[[134 129 119 126 129 130 137 139 112 135 133 137 125 116]
 [128 136 104 119 128 140 149 129 122 110 147 118 128 101]
 [118 113 103 136 127 132 138 135 135 128 132 136 119 119]]
->
[[119 119 136 132 128 135 135 138 132 127 136 103 113 118]
 [101 128 118 147 110 122 129 149 140 128 119 104 136 128]
 [116 125 137 133 135 112 139 137 130 129 126 119 129 134]]

[[124 117 111 127 132 114 125 119 127 115 124 100]
 [119 140 148 132 134 136 127 120 122 141 124 154]
 [123 118 111 116 119 115 126 127 138 125 137 106]]
->
[[106 137 125 138 127 126 115 119 116 111 118 123]
 [154 124 141 122 120 127 136 134 132 148 140 119]
 [100 124 115 127 119 125 114 132 127 111 117 124]]

[[123 136 129]
 [136 141 127]
 [143 133 135]
 [124 110 126]
 [120 117 131]
 [128 123 122]
 [130 102 130]
 [117 121 130]
 [124 116 130]]
->
[[130 116 124]
 [130 121 117]
 [130 102 130]
 [122 123 128]
 [131 117 120]
 [126 110 124]
 [135 133 143]
 [127 141 136]
 [129 136 123]]

[[131 133 127 119 130 119 123 113 130]
 [130 126 129 125 125 127 125 126 128]
 [136 114 129 124 132 150 139 135 124]]
->
[[124 135 139 150 132 124 129 114 136]
 [128 126 125 127 125 125 129 126 130]
 [130 113 123 119 130 119 127 133 131]]

[[123 133 131 122 128 126 130 142 127]
 [131 132 126 142 131 125 136 102 132]
 [135 122 140 127 124 126 131 110 124]
 [134 100 120 111 132 121 126 136 134]
 [125 123 144 132 128 124 131 132 130]
 [125 124 131 130 124 126 125 124 125]
 [133 145 124 113 127 128 127 158 127]
 [131 148 135 147 123 134 115 113 130]
 [128 132 140 102 135 136 133 110 124]]
->
[[124 110 133 136 135 102 140 132 128]
 [130 113 115 134 123 147 135 148 131]
 [127 158 127 128 127 113 124 145 133]
 [125 124 125 126 124 130 131 124 125]
 [130 132 131 124 128 132 144 123 125]
 [134 136 126 121 132 111 120 100 134]
 [124 110 131 126 124 127 140 122 135]
 [132 102 136 125 131 142 126 132 131]
 [127 142 130 126 128 122 131 133 123]]

[[133 140 131 127 122 121 134 121 123 120 131 125 127 122 122]
 [100 133 133 122 123 107 129 126 123 123 118 119 127 123 115]
 [109 125 116 128 132 145 123 131 128 138 125 122 126 132 114]]
->
[[114 132 126 122 125 138 128 131 123 145 132 128 116 125 109]
 [115 123 127 119 118 123 123 126 129 107 123 122 133 133 100]
 [122 122 127 125 131 120 123 121 134 121 122 127 131 140 133]]

[[140 120 125 127 133 137 112 128 126 111 151 113]
 [153 105 123 125 134 128 135 141 116 127 142 110]
 [125 121 129 126 117 124 116 133 129 113 130 126]
 [153 110 140 130 118 120 107 144 103 113 149  98]
 [144 121 124 122 123 130 115 133 113 116 150 107]
 [145 128 102 128 151 129 140 140 137 114 152 105]]
->
[[105 152 114 137 140 140 129 151 128 102 128 145]
 [107 150 116 113 133 115 130 123 122 124 121 144]
 [ 98 149 113 103 144 107 120 118 130 140 110 153]
 [126 130 113 129 133 116 124 117 126 129 121 125]
 [110 142 127 116 141 135 128 134 125 123 105 153]
 [113 151 111 126 128 112 137 133 127 125 120 140]]

[[100 117 116]
 [105 137 137]
 [130 135 140]]
->
[[140 135 130]
 [137 137 105]
 [116 117 100]]

[[119 134 126 121 129 121]
 [145 135 125 120 128 141]
 [123 140 121 130 141 135]
 [129 135 128 130 131 138]
 [126 131 132 123 136 123]
 [132 122 131 134 136 122]
 [122 115 137 145 139 112]
 [104 126 127 136 128 124]
 [132 137 126 120 121 141]]
->
[[141 121 120 126 137 132]
 [124 128 136 127 126 104]
 [112 139 145 137 115 122]
 [122 136 134 131 122 132]
 [123 136 123 132 131 126]
 [138 131 130 128 135 129]
 [135 141 130 121 140 123]
 [141 128 120 125 135 145]
 [121 129 121 126 134 119]]
---
[[126 158 129 129 141 135 122 121]
 [127 129 132 131 124 120 134 133]
 [102 143 148 134 133 147 116 108]
 [131 123 118 109 120 134 136 123]
 [126 158 128 129 141 135 122 121]]
->
[[102 143 148 134 133 147 116 108]
 [127 129 132 131 124 120 134 133]
 [126 158 129 129 141 135 122 121]
 [126 158 128 129 141 135 122 121]
 [131 123 118 109 120 134 136 123]]

[[133 119 132 133 119 134 125 133 115 121 147 129 144]
 [131 122 129 130 117 126 132 128 120 120 143 130 134]
 [132 120 130 133 117 135 127 133 117 122 143 131 140]
 [131 116 137 133 122 133 120 142 127 124 147 124 150]]
->
[[131 116 137 133 122 133 120 142 127 124 147 124 150]
 [133 119 132 133 119 134 125 133 115 121 147 129 144]
 [132 120 130 133 117 135 127 133 117 122 143 131 140]
 [131 122 129 130 117 126 132 128 120 120 143 130 134]]

[[122 134 134 139 135 128 132 132 113 135 129 138 122 137]
 [124 138 146 145 139 133 128 121 107 133 132 135 131 125]
 [120 127 150 120 131 132 139 132 106 129 134 141 125 123]
 [117 141 144 128 128 124 125 130 110 141 134 138 135 135]
 [120 124 139 129 131 140 143 133 112 127 137 130 122 117]]
->
[[120 127 150 120 131 132 139 132 106 129 134 141 125 123]
 [124 138 146 145 139 133 128 121 107 133 132 135 131 125]
 [117 141 144 128 128 124 125 130 110 141 134 138 135 135]
 [120 124 139 129 131 140 143 133 112 127 137 130 122 117]
 [122 134 134 139 135 128 132 132 113 135 129 138 122 137]]

[[110 122 120 137 128 128 130]
 [117 128 115 110 113 134 112]
 [106 134 116 136 133 130 131]
 [147 125 128 116 136 103 125]
 [125 116 118 118 123 114 141]
 [106 139 124 126 120 125 135]
 [157 127 153 136 153 129 154]]
->
[[157 127 153 136 153 129 154]
 [147 125 128 116 136 103 125]
 [106 139 124 126 120 125 135]
 [110 122 120 137 128 128 130]
 [125 116 118 118 123 114 141]
 [106 134 116 136 133 130 131]
 [117 128 115 110 113 134 112]]

[[131 111 136]
 [136 125 137]
 [132 117 127]
 [133 131 131]
 [139 126 116]
 [137 127 141]
 [114 144 104]
 [130 150 132]
 [135 131 119]]
->
[[137 127 141]
 [136 125 137]
 [131 111 136]
 [130 150 132]
 [133 131 131]
 [132 117 127]
 [135 131 119]
 [139 126 116]
 [114 144 104]]

[[132 131 143 115 117 123 127 121]
 [136 122 151 113 126 130 144 131]
 [116 130 120 116 132 133 133 143]]
->
[[136 122 151 113 126 130 144 131]
 [132 131 143 115 117 123 127 121]
 [116 130 120 116 132 133 133 143]]

[[139 124 131 119 105 121 118 131 117 132 129 150]
 [118 106 128 120 113 138 110 110 117 138 156 148]
 [122 130 135 127 129 122 140 127 125 124 121 109]]
->
[[122 130 135 127 129 122 140 127 125 124 121 109]
 [139 124 131 119 105 121 118 131 117 132 129 150]
 [118 106 128 120 113 138 110 110 117 138 156 148]]
